Below are the code and all the weights of a small trained network. Each question names an input and a target symbol and asks about switching units off, where a switched-off unit gives its printed mean instead of its output.

import numpy as np


def w(rows, s, z=0):
    codes = np.array(rows[::2]) - 128.0
    scale = np.full(codes.shape[1], s)
    scale[-1] = z or s
    return codes * scale


def norm(h):
    return h / np.sqrt((h * h).mean(-1, keepdims=True) + 1e-5)


def f(y):
    return y / 2 * (1 + np.tanh(0.7978845608 * (y + 0.044715 * y**3)))


def softmax(a):
    e = np.exp(a - a.max(-1, keepdims=True))
    return e / e.sum(-1, keepdims=True)


def log_softmax(a):
    a = a - a.max(-1, keepdims=True)
    return a - np.log(np.exp(a).sum(-1, keepdims=True))


def net(x, mask):
    ids = ['γδεηλμξπστφω'.index(c) for c in x.split()]
    T = len(ids)
    res = E[ids] + P[:T]
    r = norm(res)
    for j in range(2):
        rows = slice(4 * j, 4 * j + 4)
        q, k, v = (r @ M[0][rows].T for M in (Q, K, V))
        z = softmax(np.where(np.tri(T) > 0, q @ k.T / 4**0.5, -1e9)) @ v
        o = O[0][rows]
        res = res + np.where(mask[j], z, o[:, -1]) @ o[:, :-1]
    y = f(norm(res) @ A[0][:, :-1].T + A[0][:, -1])
    res = res + np.where(mask[2:10], y, B[0][:, -1]) @ B[0][:, :-1]
    return log_softmax(norm(res)[-1] @ U[:, :-1].T + U[:, -1])


Q, K, V, O, A, B = {}, {}, {}, {}, {}, {}
E = w([
[249,94,130,87,115],'γ',
[90,135,100,109,105],'δ',
[113,165,129,76,45],'ε',
[147,52,172,154,6],'η',
[92,184,207,130,73],'λ',
[179,246,159,214,12],'μ',
[63,88,113,191,22],'ξ',
[143,85,147,137,102],'π',
[104,96,130,186,122],'σ',
[114,44,136,210,90],'τ',
[51,80,198,102,166],'φ',
[82,72,84,129,98],'ω',
],0.014)
P = w([
[199,14,183,75,32],'0',
[150,12,138,145,18],'1',
[152,35,127,128,29],'2',
[132,49,85,108,32],'3',
[139,68,81,83,41],'4',
[130,90,47,73,51],'5',
[133,123,44,43,57],'6',
[131,145,20,25,75],'7',
[119,106,46,14,29],'8',
[97,133,33,3,15],'9',
],0.0043)
Q[0] = w([
[140,129,215,141,114],'head 1',
[149,24,153,69,47],'head 1',
[143,117,158,113,84],'head 1',
[22,168,14,112,63],'head 1',
[135,157,134,168,217],'head 2',
[65,157,98,157,64],'head 2',
[8,97,52,126,28],'head 2',
[132,133,104,143,149],'head 2',
],0.011)
K[0] = w([
[171,126,139,59,149],'head 1',
[54,171,179,143,136],'head 1',
[71,107,134,35,115],'head 1',
[71,178,139,113,177],'head 1',
[9,107,201,107,194],'head 2',
[162,113,95,142,123],'head 2',
[143,157,71,147,125],'head 2',
[120,85,143,173,130],'head 2',
],0.015)
V[0] = w([
[220,182,176,127,130],'head 1',
[17,136,232,188,122],'head 1',
[109,206,169,121,122],'head 1',
[119,118,204,45,209],'head 1',
[132,36,145,80,122],'head 2',
[103,123,131,236,106],'head 2',
[136,207,177,114,114],'head 2',
[251,154,121,137,136],'head 2',
],0.013)
O[0] = w([
[117,100,170,123,63,110],'head 1',
[113,167,134,62,152,247],'head 1',
[111,123,158,81,145,172],'head 1',
[110,214,152,104,192,116],'head 1',
[97,85,134,83,170,173],'head 2',
[137,166,196,132,95,128],'head 2',
[147,177,97,109,97,144],'head 2',
[252,107,81,108,139,117],'head 2',
],0.015,0.012)
A[0] = w([
[41,143,143,25,104,254],'neuron 1',
[125,205,129,163,96,158],'neuron 2',
[62,143,187,235,208,216],'neuron 3',
[138,112,18,74,93,173],'neuron 4',
[158,33,100,245,93,125],'neuron 5',
[166,87,170,144,1,168],'neuron 6',
[171,50,105,117,76,79],'neuron 7',
[131,198,80,168,50,204],'neuron 8',
],0.01,0.004)
B[0] = w([
[133,103,83,120,165,255],'neuron 1',
[115,175,114,64,125,136],'neuron 2',
[172,251,54,161,91,140],'neuron 3',
[150,143,128,149,133,165],'neuron 4',
[199,192,254,150,158,152],'neuron 5',
[163,187,50,87,126,163],'neuron 6',
[48,171,133,103,194,146],'neuron 7',
[147,167,157,29,121,146],'neuron 8',
],0.0089,0.016)
U = w([
[230,82,67,141,193,161],'γ',
[103,124,63,178,147,219],'δ',
[97,125,10,81,90,118],'ε',
[156,87,191,85,102,64],'η',
[106,133,183,47,113,87],'λ',
[209,185,123,108,79,117],'μ',
[78,128,134,133,53,254],'ξ',
[152,79,192,105,176,183],'π',
[118,158,155,161,137,239],'σ',
[141,121,168,141,136,183],'τ',
[121,228,106,133,250,54],'φ',
[114,105,108,159,141,199],'ω',
],0.013,0.0036)

Each question gives the input, a string of symbols that net reads in full, and the target symbol t.
The units are the heads (4 rows each of Q, K, V and O) and the neurons (one row each of A and B). Each row of codes is followed by its name. A weight is (code - 128) times the scale printed after its matrix; where a second scale follows, it is the last column's (O, A, B and U).
mask holds one flag per unit, heads first, then neurons. A switched-off unit (its flag False) gives its mean, the last column of its rows in O or B, instead of its output. The means were averaged over made-up inputs and are rounded, as every weight is.
A unit's drop is (log p(t) with every unit on - log p(t) with that unit switched off) / (log p(t) with every unit on - log p(t) with every unit switched off).
The circuit of an input: a set's keep is (log p(t) with only the set's units on - log p(t) with every unit switched off) / (log p(t) with every unit on - log p(t) with every unit switched off). Starting from all 10 units, units are removed one at a time, each time the one whose removal leaves the highest keep (on an exact tie, the one counted first), for as long as the keep stays at least 0.8.
circuit, biggest first: the units of the circuit, biggest drop first
unit that matters most: the unit with the biggest drop
top k neurons: the k neurons with the biggest drops, biggest first
heads that matter: for each layer, one digit per head in row order, 1 if its drop is at least 0.15 and else 0, layers parted by /
drop when u is switched off: that unit's drop, to one decimal
input λ ε ε φ ε δ, target φ: heads that matter	10
input λ λ φ γ ε γ τ η, target γ: circuit, biggest first	[head 2]
input τ τ σ, target σ: circuit, biggest first	[head 2; neuron 5; head 1; neuron 3]
input π γ δ ε ω ξ ε ε ξ λ, target ε: circuit, biggest first	[neuron 5; head 1]
input ε ε π, target π: circuit, biggest first	[neuron 5; head 1; neuron 7]
input φ ε η ε ε γ, target γ: heads that matter	10
input ε ε λ γ λ, target γ: heads that matter	01
input π μ σ, target μ: heads that matter	01
input ε ε ε ε σ, target σ: top 3 neurons	[neuron 5; neuron 1; neuron 7]
input π η δ π, target π: top 2 neurons	[neuron 5; neuron 1]
input ε τ ε ε ε ε δ λ, target ε: circuit, biggest first	[head 1; neuron 5]
input δ ε ε ξ, target ξ: circuit, biggest first	[head 2; head 1; neuron 5]
input ε σ ξ η, target η: top 3 neurons	[neuron 5; neuron 6; neuron 3]
input ε μ ξ λ λ ε, target μ: circuit, biggest first	[head 2]
input ε π ε, target ε: top 2 neurons	[neuron 6; neuron 7]
input ε δ ε, target ε: drop when neuron 2 is switched off	0.0
input ξ μ ε ε ξ ε σ ω μ η, target μ: drop when head 2 is switched off	0.1
input μ γ η σ ε τ, target γ: drop when head 1 is switched off	-0.2
input ξ ξ μ π ε σ, target μ: top 2 neurons	[neuron 6; neuron 5]
input μ λ λ ε η μ η, target μ: unit that matters most	head 2
